In the rows, zero is written as 128.
Each row is followed by its group and then its class within the group.
[127 134 147 153 158 120 111 128 130 124 136 121 145 149 135 110 138  99
 126 135 142 145 105 128 122 113 131 119 137 120 140 124 115 159 116 115
 125 152 123 135 108  99 152 169 129 140  96 106 127 115]
Vune.V
[126 106 137 188 106 111  60  75 137 116 168 112 113 122  93  68 132 113
 137 125 159 165 110 216 194 137 188 138 151 122 152  87 128  28 120 139
 145 105  92  81 101 122 108 174 114 128 234 169 143  74]
mov.T
[133 123 117 118 118 140 131 116 130 122 136 167  97  95 108 137 105 163
 130 132 101 134 165 150 126 146  87 111 104 123 121 147 146  88 132 155
 130  81  72 129 143 142  99 131 107 112 204 153  80 154]
taso.W
[135 136 145 131 120 100  95 131 133 111 129 103 143 153 135 109 150  85
 127 127 161 134  87 109 105 120 108 137 129 112 120 124 112 174 121  96
 129 139 112 143  92 125 164 157 153 145  47  78 129 130]
Vune.V
[131 119 142 130 123 125  95 125 154 103 136 159 100 106 101 111 108 119
 144 143 140 165 122 194 132 147  97 113 119 121 151 143 134 102 121 151
 139  97  72 114 109 117 126 160 130 135 155 135  92 135]
poka.Y
[103 105 120 142 131 159 122  88 111 109 131 132  96  77  89  87 138 153
  98 153  77 143 202 224 144 153 120  85 110 127 140 159 139  87 136 185
 137  83  29  92 180 120  89  73  94 108 243 179  93 127]
taso.P
[131 111 135 134 108 142  94 126 143 102 134 134  98 108  91  90  82 120
 158 140 135 167 133 212 153 143 124 107 119 120 153 138 134  81 121 148
 145  96  78 124  77 107 141 150 133 132 170 148 116 113]
poka.Y
[130 105 154 194 152 129  85 123 124  77 159 111 155 157 126  31 122 103
 133 154 139 181 138 199 163 137 146  99 122 131 155 123 103 134 110 116
 153 140  88 115  74  67 173 168 138 136 147 144 133  91]
Vune.V
[118  99 126 148 138 148 117 111 114 103 140 128 107  87 100  80 125 147
 109 152  93 140 192 220 160 156 119  83 102 120 141 149 128  99 129 179
 134  89  40 103 155 120 100  87 107 108 230 181 103 118]
taso.P
[133 113 138 146 111 138 102 121 141 105 144 137 100 101  91  97  97 139
 156 132 135 169 138 201 151 150 114 109 114 119 150 134 132  83 117 176
 138  87  71 123  83 109 124 164 136 126 189 150 114 115]
poka.Y
[147 122 148 163 106 116  76 115 143 124 153 143  95 101  81  95 130 107
 174 112 199 178 102 162 156 151 131 125 135 122 143 113 130  45 128 126
 133  95  71 127  69 133 129 232 130 133 196 128 104 109]
mov.D
[121 115 132 137 145 127 115 136 115 107 137  93 134 143 131  97 151  91
 120 134 132 139 117 149 111 127 130 108 129 124 134 143 115 183 120 115
 127 149 114 129 114  95 146 120 136 145  77 106 130 105]
Vune.K
[133 125 153 151 125 123  88 110 149 123 151 157 107 111 104 101 118 118
 150  96 138 157 126 149 141 143 122 123 128 115 138 115 122  60 131 133
 113  93  76 139  96 144 123 205 114 130 201 129  98 133]
mov.T
[111 111 132 150 139 166 112 110 130 113 151 146 109  97  92  89 112 147
 117 144  88 146 178 213 137 154 114  91 108 128 146 147 123  86 136 174
 129  87  48 107 156 132 102 112 101 104 221 170  89 122]
taso.P
[126 119 149 148 133 121 105 143 134 114 139 124 148 147 131  90 122 108
 146 141 146 169 117 154 142 128 123  98 127 131 142 123 116 135 122 114
 136 135 113 134  68  97 176 180 145 136 115 120 125 137]
Vune.K
[134 134 131 114 115 116 119 145 140 115 120 144  96 107 118 133 109 132
 136 123 131 140 121 144 117 138  79 116 116 121 128 154 129 127 130 138
 130 103  88 130 115 133 126 139 128 175 131 121  96 154]
poka.Y
[135 123 136 137 132 145  92 123 152 112 133 148  82 101  77  98 123 115
 154 134 127 164 131 196 128 147 118  96 128 129 160 137 134  91 127 156
 117 101  68 126 116 102 119 166 127 128 163 138  95 119]
poka.Y
[155 104 131 128  98 146 100 127 152 104 134 131 108 110  87  94  74 140
 167 142 131 161 150 209 162 140 125 111 110 142 149 141 143  84 102 151
 159  93  80 132  69 106 137 153 142 129 187 159 123 116]
poka.Y
[139 109 133 136 116 148  99 127 152 111 140 157 129 105  89 104 102 140
 159 138 102 164 154 200 149 150 117  98 113 133 149 147 139  78 119 153
 140  80  66 127  91 137 128 164 127 123 196 167 111 125]
poka.Y
[113 138 152 131 135 127  97  96 128 139 123 127 104  96  76 115 162 107
 148 113 139 133 115 130 126 129 180 119 157 121 143 107 128  74 138 154
 110 115 105 144 131 129 101 172 117 132 147 119 128 112]
mov.T
[118 107 122 155 135 137 134 133 129 125 141 176 108  92 121 105 112 158
 107 146  81 160 192 207 147 159  98  78 107 130 141 153 139  91 136 167
 143  86  73  79 165 118 102  86 100 109 235 185  85 133]
taso.P
[120 102 149 182 159 134  89 114 121  93 156  85 153 155 126  51 142  94
 116 147 140 154 130 189 150 132 151 106 129 121 150 112 108 153 114 123
 142 134  96 118  90  89 160 160 140 133 119 127 139  94]
Vune.V
[136  97 125 142 119 136 103 113 143 110 145 137 123 123 116 108  91 132
 145 132 131 140 140 180 143 136 111 129 113 135 126 135 130 109 113 144
 138 106  91 124 102 131 132 141 132 121 155 142 109 135]
poka.Y
[126 135 151 137 115 107  91 146 132 110 116 121 119 142 115  92 155  85
 143 143 170 152  77 131 112 129 126 115 140 113 139 125 110 175 123 105
 118 139 103 148  73  92 158 180 162 150  57  83 137 113]
Vune.K
[137 137 140 148 115 106  99 118 144 141 152 174 103 110 103 134 131 123
 147 115 147 184 108 125 142 152 113 133 148 114 141 114 132  39 148 121
 125 100  92 125  98 150 117 229 119 135 211 124  96 136]
mov.D
[124 130 148 147 116 105  78 125 137  96 130 114 103 125 111  81 145  94
 128 143 155 170  93 184 125 148 122 111 136 111 148 121 113 143 126 119
 133 119  79 113  93  93 151 162 148 141 108 114 121 103]
Vune.V
[116 133 166 144 134 127  72 101 153 123 144 142 109 116  64  92 145 107
 163 130 145 166 104 151 127 142 145 108 150 120 140 118 123  73 129 143
 112 100  61 161  84 115 121 237 128 146 159 108 102 115]
mov.T
[125 164 135 109 136 101 120 122 137 141 112 132 116 124 117 161 172 114
 124 114 141 113  88  61  85 126  91 140 142 106 106 128 125 137 146 114
  93 128 118 159 141 140 121 171 120 138  94  77 101 161]
mov.T
[132 121 110 130 143 145 144 133 120 120 129 142 109  91 109 121 139 162
 115 141 103 135 175 129 117 151  94  90 116 120 111 149 130 112 139 148
 126 102  64 138 147 144 109 125 110 120 190 138  89 147]
taso.W
[122 130 147 142 103 111  60  76 157 126 150 122  96 124  76 107 127 111
 159 112 171 147  95 170 155 137 149 156 149 119 148 107 135  36 124 138
 128  95  71 126 100 149 119 202 114 135 188 135 111 117]
mov.T
[138 141 136 146 123 107  93 130 141 127 146 158  94 110 113 123 137 119
 150 122 152 170  98 123 123 148 101 127 139 107 126 118 123  74 136 109
 124  99  80 130  86 130 134 227 132 140 167 111 104 137]
mov.D
[135 106 138 134 134 127 109 144 140 110 134 155 103 114 105 102 105 124
 147 142 122 173 132 184 131 154 112  97 122 125 149 134 127 101 124 135
 128  95  69 136  89 104 140 174 135 129 162 137 103 123]
poka.Y
[132 131 148 116 141 138 123 141 147 143 131 168 115 118  92 131 118 125
 169 117 135 155 126 113 118 136 130 112 146 128 136 131 133  96 131 132
 112 113 116 175  93 120 129 212 123 144 139 112 109 134]
mov.D
[136 123 125 134 112 123 105 111 123 130 139 101 130 129  99 118 129 138
 140 118 136 125 131 103 135 134 127 136 125 122 114 116 126  98 121 124
 130 110  95 159 104 160 124 173 130 130 162 114 120 142]
mov.T
[121 122 137 134 123 169 117 113 124 111 140 127 121 100  84  82 102 153
 133 148  90 147 189 221 154 149 138  88 102 130 144 147 142 100 121 172
 140  95  50 119 140 111 104  99 118 112 232 180  97 116]
taso.P
[122 115 118 127 130 164 150 140 107 127 106 134 105  73  99 111 132 159
 111 147  85 144 186 137 108 155 113  66 113 122 111 150 127 115 138 161
 117  89  50 148 163 122 112 113 116 122 195 138 102 145]
taso.W
[136 134 126 120 130 128 121 135 136 119 125 157 105 120 121 130  99 130
 144 135 124 147 131 153 117 140  78 113 107 128 134 162 133 132 123 133
 161 103  96 124 116 123 135 145 125 125 133 125  94 146]
poka.Y
[120 125 154 166 126 119  61  90 148 122 166 129 114 135  82  83 139 103
 150 118 157 157 133 160 155 142 131 119 145 110 141 106 117  53 124 129
 126  99  71 142  88 138 127 233 115 132 188 117 103 115]
mov.T
[132 163 130  98 145 109 128 163 129 124  98 135 123 129 147 153 165 102
 116 138 142 117  97  57  55 117  68 109 130 112 102 153 119 214 136 100
 101 144 112 175 124 125 151 151 141 140   6  55  99 152]
Vune.V
[125 136 139 142 116 122  91 112 135 130 132 127 102 108  90 112 145 126
 152 130 144 141 120 126 122 146 129 125 133 111 124 118 123  81 124 136
 117  88  63 164 112 144 122 195 120 131 166 109 105 136]
mov.T
[116 120 129 145 134 153 106 105 127 107 138 113 108  98  86  67 124 129
 121 153  93 151 177 214 141 149 134  86 108 127 148 141 130 103 131 169
 134  90  34 119 138 115 115 103 111 109 203 163 107 123]
taso.P
[120 126 149 154 145 117 105 133 122 114 132 126 132 131 128  88 159  91
 117 148 147 167 101 158 118 134 136 106 139 119 151 124 111 151 132 120
 130 139 112 112 112  87 152 153 132 130 104 121 128 102]
Vune.V
[120 109 145 181 116 129  69  81 129 117 169 111 123 127  80  65 127 123
 135 125 142 167 134 175 186 151 161 127 145 122 147  96 112  37 128 137
 144  95  67 127  94 129 114 202 119 121 233 147 117  99]
mov.T
[141 126 147 146 105 113  81 114 146 113 139 127 108 124  92  96 120 114
 159 124 161 162 100 152 159 142 127 132 137 116 146 117 125  77 117 124
 137 100  90 140  68 132 142 210 134 139 161 116 121 122]
mov.T
[120  96 123 161 136 166 130 119 115 109 144 123 155  96 109  65 116 155
 112 158  81 169 209 230 153 156 126  78 104 138 144 149 129  99 133 166
 147  93  41 110 151 101 121  80 109 104 243 193 110 112]
taso.P
[125 126 103 106 138 154 154 132 105 129 112 157 109  83 118 137 141 168
 100 140  75 115 188 122  90 148  80  84 105 122 109 169 132 138 142 160
 114 107  60 142 183 144  96  89  97 112 168 134  86 168]
taso.P
[133 130 147 138 116 120  96 122 143 138 133 154 103 114  86 126 136 119
 166 111 157 160  99 109 132 141 153 134 152 119 137 111 131  62 133 118
 111 104 101 156  77 132 116 218 134 139 169 108 121 125]
mov.D
[120 124 132 137 150 141 127 121 132 126 138 165 110  95 107 117 139 143
 119 133  96 142 164 154 119 157  95 101 130 119 129 141 127  94 153 141
 120  95  77 121 155 134 101 148  98 115 189 141  81 138]
taso.W
[141 121 142 106 123 136 114 157 156 113 115 172  89 101  97 127  82 120
 174 135 141 165 112 172 119 141 107 105 116 137 155 154 139 113 124 138
 126  97 100 140  75  99 142 168 147 137 124 130 110 132]
poka.Y
[113 136 135 146 154 109 115 136 121 122 132 132 129 125 121 105 171 107
 119 137 136 154 113 120  99 133 118  99 141 109 127 129 110 146 138 114
 115 129  98 139 119 100 148 169 123 139 113 101 108 130]
Vune.V
[137 130 141 139 118 114 108 134 136 143 141 166 100  99  90 123 141 123
 159 116 149 171 111  93 126 152 122 115 149 111 121 111 125  46 145 110
 114  95  80 163 114 139 126 252 131 152 204 104 107 137]
mov.D
[132 141 148 136 110 107  80  97 150 118 141 149  96 115  84 117 120 107
 165 118 147 160  96 144 131 142 119 138 144 117 137 118 128  66 126 123
 116  99  84 128  84 133 129 213 129 136 165 113 108 133]
mov.D
[121 110 129 138 106 144  86  89 135 107 151 120 120 130  89  95  92 142
 146 122 129 132 152 202 160 137 142 133 100 134 145 133 143  73 102 168
 143 103  86 118 115 142 109 127 116 114 187 163 115 121]
poka.N
[137 120 134 124 128 136 113 142 136  97 123 130 123 112 124 102 113 119
 141 151 119 148 145 163 112 141  95  89 108 126 137 157 130 146 120 129
 134 104  58 149 101 106 142 143 140 136 123 117 102 138]
poka.Y
[128 124 144 153 138 108  89 139 130 105 134 106 131 133 125  87 149  95
 134 136 145 159 105 149 122 131 120 102 131 114 135 122 111 155 129 109
 128 127  93 128  90 102 164 161 147 140  91 106 129 116]
Vune.V
[124  98 147 163 131 136  90  97 189 112 154 138 123 133  99  75  84 117
 155 132 132 172 140 240 180 142 140 116 117 139 167 124 132  78 116 155
 148 104  91  97  93 107 135 159 120 118 197 170 114  95]
poka.Y
[117 104 134 137 116 156  93 101 139 106 146 119 105 107  82  83  98 142
 141 134 112 143 165 224 157 158 147 112 114 134 155 137 139  76 115 172
 139  87  58 118 116  99 104 111 117 116 198 172 111 127]
poka.N

Each row is followed by its group and then its class within the group.
[ 90  94 138  98 155 103 131 116 114 136  90 150 124 114 129 138  60 146
 124  70  85 118 114 113 120 124 144 165  12 133 133 119 134 142 103 138
 139 146 136 133 143 143 119 119 183 198 108 133 132 137]
(61).Kule
[121  99 111 112 212 108  93 102 110 158  73 122 125 110 116 111  81 143
 134 127  49 131 105  88 152  99 133 140  99 141 143 123 100 114 121 163
 129 137 139 146 121 160 124 129 191 117 124 126 140 136]
(61).peko
[123 103 124 110 178 116 117 109 113 144  97 153 122 117 122 131  83 147
 163 106  87 113 126 119 139 121 121 138  83 145 141 114 122 127  92 149
 134 139 137 134 134 148 129 126 167 141 121 113 138 128]
(57).nolo
[116 107 126 115 131 128 131 114 117 122 116 136 110 115 133 135  85 121
 117  67 114 135 122 128 120 119 120 149  12 185 149 147 132 135 113 130
 134 142 113 141 138 149 128 125 150 220 115 150 105 143]
(61).Kule
[126 120 129 123 142 141 103 119  94 126 106 115 112 120 134 116  66 116
 123  95  87 127 101 107 139 107 143 158  12 137 143 116 121 125 115 140
 155 128 122 149 139 137 122 115 150 231 124 137 155 124]
(57).nolo
[117 106 140 113 170  96 114 107 109 124  91 140 115 111 119 144  43 132
 142  81  62 130 118 100 131 124 130 145  12 139 147 120 124 152 100 158
 129 161 124 136 155 153 134 109 134 173  88 139 118 129]
(61).Kule
[127 110 124 129 141 116 137 131 125 138 113 126 142 112 133 128 182 126
 138 133 120  96 128 121 120 133 122 134  64 135 134 121 124 141 129  97
 149 146 123 119 134 128 124 150 136 150 106 118 138 133]
(57).Vob
[122  76 138 108 157 114 121  98 123 133 122 131 129 120 130 134  93 130
 135  94  98 135 118 112 130 121 124 133  38 127 134 118 134 133 112 126
 142 144 126 131 134 143 127 116 156 172 101 122 126 133]
(57).Vob
[121 116 130 124 146 107 125 118 110 138 106 118 130 115 141 126 134 125
 130 134 108 107 120 135 127 120 136 122  38 127 143 129 142 132 148 110
 138 146 119 118 134 138 126 113 113 196 107 140 110 135]
(57).Vob
